Rows, each with roughly how far along a hidden order it lies (0 to 20):
In the rows, zero is written as 128.
[135 100 255 135 141 179 135 122 134 196  92 139  90 189 128 103  29 157
  85 154  83 177 110 141 103 180 109 103 142 171 148 168 123 104 102 154
 136 174  82]  13
[127  75 107 159 151  54 112 152 234 128 147 175 161 116 173 167 132 162
 121 146  65  59 141 120 128  95 192 138 115 104 111 103 175  82 149 141
 137 160 120]  20
[147 114 227 131 186 103 130 129 127 141  73 135 118 173 148 128  68 148
 127 160  78 139  75 135 115 117 126 136 146 134 194 132 148  66 114 144
 104 152 104]  9
[135 105 197 134 143 161 139 123 128 182 102 137 101 169 133 103  60 146
 102 147 102 159 117 136 110 157 121 112 138 156 125 143 124 114 122 142
 131 165  93]  12
[162 117 129 100 171 118 137 123  45 149  90 104  82 172 144  80 108 109
 122 148 142 156  79 133 125 101 109 133 171 169 206  97 118 103 134 110
  60 168 118]  0
[107 157 225 156 142 153 128 117 179 150  97 164 137 140 107 171  88 165
 146 138  77 112 141 140 107 141 136 135  99  67  55 155 153 115 122 178
 204  99 117]  20
[141  53 173 144 152 114 134 140 172 160 115 141 125 160 169  99  61 151
  85 158  85 142 105 128 116 148 148 110 140 180 166 128 133  85 126 124
 106 202  74]  13
[123 102 189 148 133 111 108 139 206 152 135 169 136 136 141 165 108 168
 112 141  64  97 143 127 121 130 159 128 120 111 118 137 164  98 124 162
 152 139 118]  19
[134 153 186 120 149 125 121 122 108 130 102 128 116 147 120 140 120 133
 141 136 114 132 112 133 124 116 116 138 138 110 159 136 138 110 116 146
 122 113 139]  8
[157 112 207 118 182  77 113 136 120 131  88 133 112 165 156 136 108 141
 129 155  80 120  75 130 126  94 129 145 160 136 237 117 158  61 113 147
  73 154 127]  7
[144 161 170 106 150 113 113 123  91 131 109 130 105 147 126 143 142 126
 143 135 118 120 110 131 130  95 114 147 151 111 177 119 145 110 122 145
 102 113 158]  6
[121  68 176 161 131 134 133 141 210 158 132 153 141 140 152 125  65 161
  92 145  80 129 139 128 113 165 154 105 115 153 111 148 136 107 122 140
 149 174  79]  15
[120 103 233 148 117 176 127 127 177 178 120 149 119 153 124 126  60 159
  94 139  83 155 134 134 109 185 127 102 116 144 107 169 130 122 106 158
 167 148  92]  15
[140 102 170 123 135 139 126 130 126 158 116 130 106 157 139 108  92 137
 103 143 111 148 114 131 122 140 124 117 146 164 163 133 127 109 120 131
 107 166 110]  11
[153 106  66 104 138 122 134 127  67 147 130 111  88 151 145  77 130 108
 112 133 157 145 113 128 131 109 120 128 161 173 158  92 111 128 145  99
  74 172 126]  0
[152 161 156 116 189  71 126 129  94 102  81 120 130 150 147 135 125 124
 159 149 108 117  69 133 129  77 128 157 149 112 203 105 150  76 128 129
  83 128 136]  5
[140 117 149 124 142 125 124 129 124 151 118 136 111 148 137 121 113 136
 118 140 111 129 122 129 124 122 129 129 141 139 149 121 135 111 129 134
 113 151 122]  9
[139 133 239 130 180 109 130 127 118 129  69 127 125 163 138 133  81 140
 138 153  84 142  74 136 118 119 118 142 139 123 193 139 145  80 109 147
 114 132 112]  8
[161 132  90  95 163  88 124 127  54 118 112 108 101 148 147 102 156 103
 139 136 149 129  91 126 138  78 117 146 170 149 205  85 130 104 139 106
  51 147 147]  2
[119 103 250 156 141 134 121 135 204 159 110 160 138 150 135 156  59 171
 106 148  55 130 125 133 112 159 142 118 116 126 133 167 153  92 105 164
 160 146  97]  17
[142 158 234 114 168 117 122 121  89 123  78 121 117 160 120 144 106 130
 150 143 101 143  80 135 124 113 102 144 143 113 196 140 144  93 102 150
 107 107 137]  7
[163 145 159  98 181  95 127 121  47 126  80 109  91 170 139 109 125 113
 147 144 130 139  73 134 130  80 107 152 170 136 221 101 135  91 127 123
  62 138 144]  3
[116 112 216 153 130 126 117 136 205 142 125 159 145 134 131 166  94 165
 116 139  68 113 137 129 119 150 147 124 111 112 121 157 154 104 111 162
 165 126 112]  18
[137 143 201 119 142 162 128 115 102 171 102 135  91 170 116 119  92 138
 119 140 111 153 120 138 116 140 108 124 143 135 139 140 128 122 119 149
 131 146 123]  10
[164  97 120 124 216  77 154 127  74 136  66 117 107 178 168  72  77 118
 138 167 117 137  58 138 117  75 132 147 165 154 192  72 132  66 149 108
  67 188  94]  1
[127  83 199 143 124 157 131 134 167 168 126 140 120 154 139 110  66 149
  88 143  97 155 127 131 114 174 131 101 127 168 134 154 123 114 114 137
 138 170  85]  14
[155 178 181  86 152 124 106 115  44 138  96 116  78 163 114 133 152 117
 146 133 132 138  96 132 135  95  91 148 170 124 211 122 136 111 113 146
  77 110 174]  5
[141 155 124 104 139 110 106 125  96 126 129 133 102 142 125 145 163 126
 140 127 128 107 128 126 138  85 122 146 149 111 159 111 145 123 129 139
 101 116 166]  6
[120 156 249 126 116 151 102 124 153 148 120 147 119 143 107 171 112 153
 123 129  84 130 135 132 125 150 116 126 123 104 147 171 149 120  97 174
 152 100 143]  20
[114 110 224 146 113 155 117 132 197 163 131 156 133 137 124 151  86 164
 101 135  79 135 147 131 115 174 134 111 113 129 113 171 141 119 104 162
 163 137 108]  17
[139 203 255  88 126 225 111  94  40 199  74 119  50 197  71 130  82 136
 119 135 111 196 112 147 111 171  52 120 160 130 181 187 120 135  80 188
 133  98 148]  9
[130 123 255 139 153 118 109 132 178 157 101 157 127 158 134 167  89 166
 119 148  56 121 113 132 116 132 134 132 130 112 165 158 162  84 103 171
 142 132 120]  20
[140  98 243 131 145 166 136 125 127 184  93 133  96 181 136  99  44 149
  91 152  87 175 102 137 109 167 110 107 146 172 169 158 124 103 106 145
 119 172  85]  12
[132 112 160 123 121 156 130 123 113 168 123 133  99 157 128 109  97 135
 106 137 119 149 135 134 121 146 120 117 141 151 123 135 119 127 126 137
 124 157 115]  11
[122 152 193 125 110 140  99 127 157 148 133 153 120 133 112 171 140 155
 123 125  94 112 151 129 127 135 128 130 126 102 122 152 153 125 113 168
 151 105 152]  20
[118 143 218 140 126 132 109 130 178 141 123 152 139 133 120 172 109 158
 126 131  80 116 134 130 121 143 133 130 115 100 129 159 155 111 108 167
 160 108 132]  20
[115  86 188 156 120 147 125 136 208 171 134 161 133 138 137 138  78 165
  94 141  79 125 153 130 113 165 150 108 115 137  92 153 140 115 122 152
 169 161  96]  16
[154  98 208 126 181  94 121 134 130 154  88 160 108 176 158 124  85 148
 116 161  76 130  84 135 116 110 134 134 155 146 197 118 151  70 122 145
  93 171 110]  9
[125  86 128 146 123 142 139 134 162 153 133 137 131 133 142 109  91 139
 101 137 116 139 135 127 120 154 142 110 122 157 105 133 121 127 133 120
 138 166  92]  12
[131  60 177 163 166 125 152 136 184 170  97 151 128 166 159 102  35 158
 101 163  75 139 110 136 104 144 155 115 122 157 105 126 136  86 137 133
 144 195  59]  13
[139  83 153 141 157 121 139 134 150 153 111 137 121 153 153 105  80 142
 109 150 100 134 108 133 116 131 143 120 136 156 138 122 134  97 134 126
 115 177  92]  11
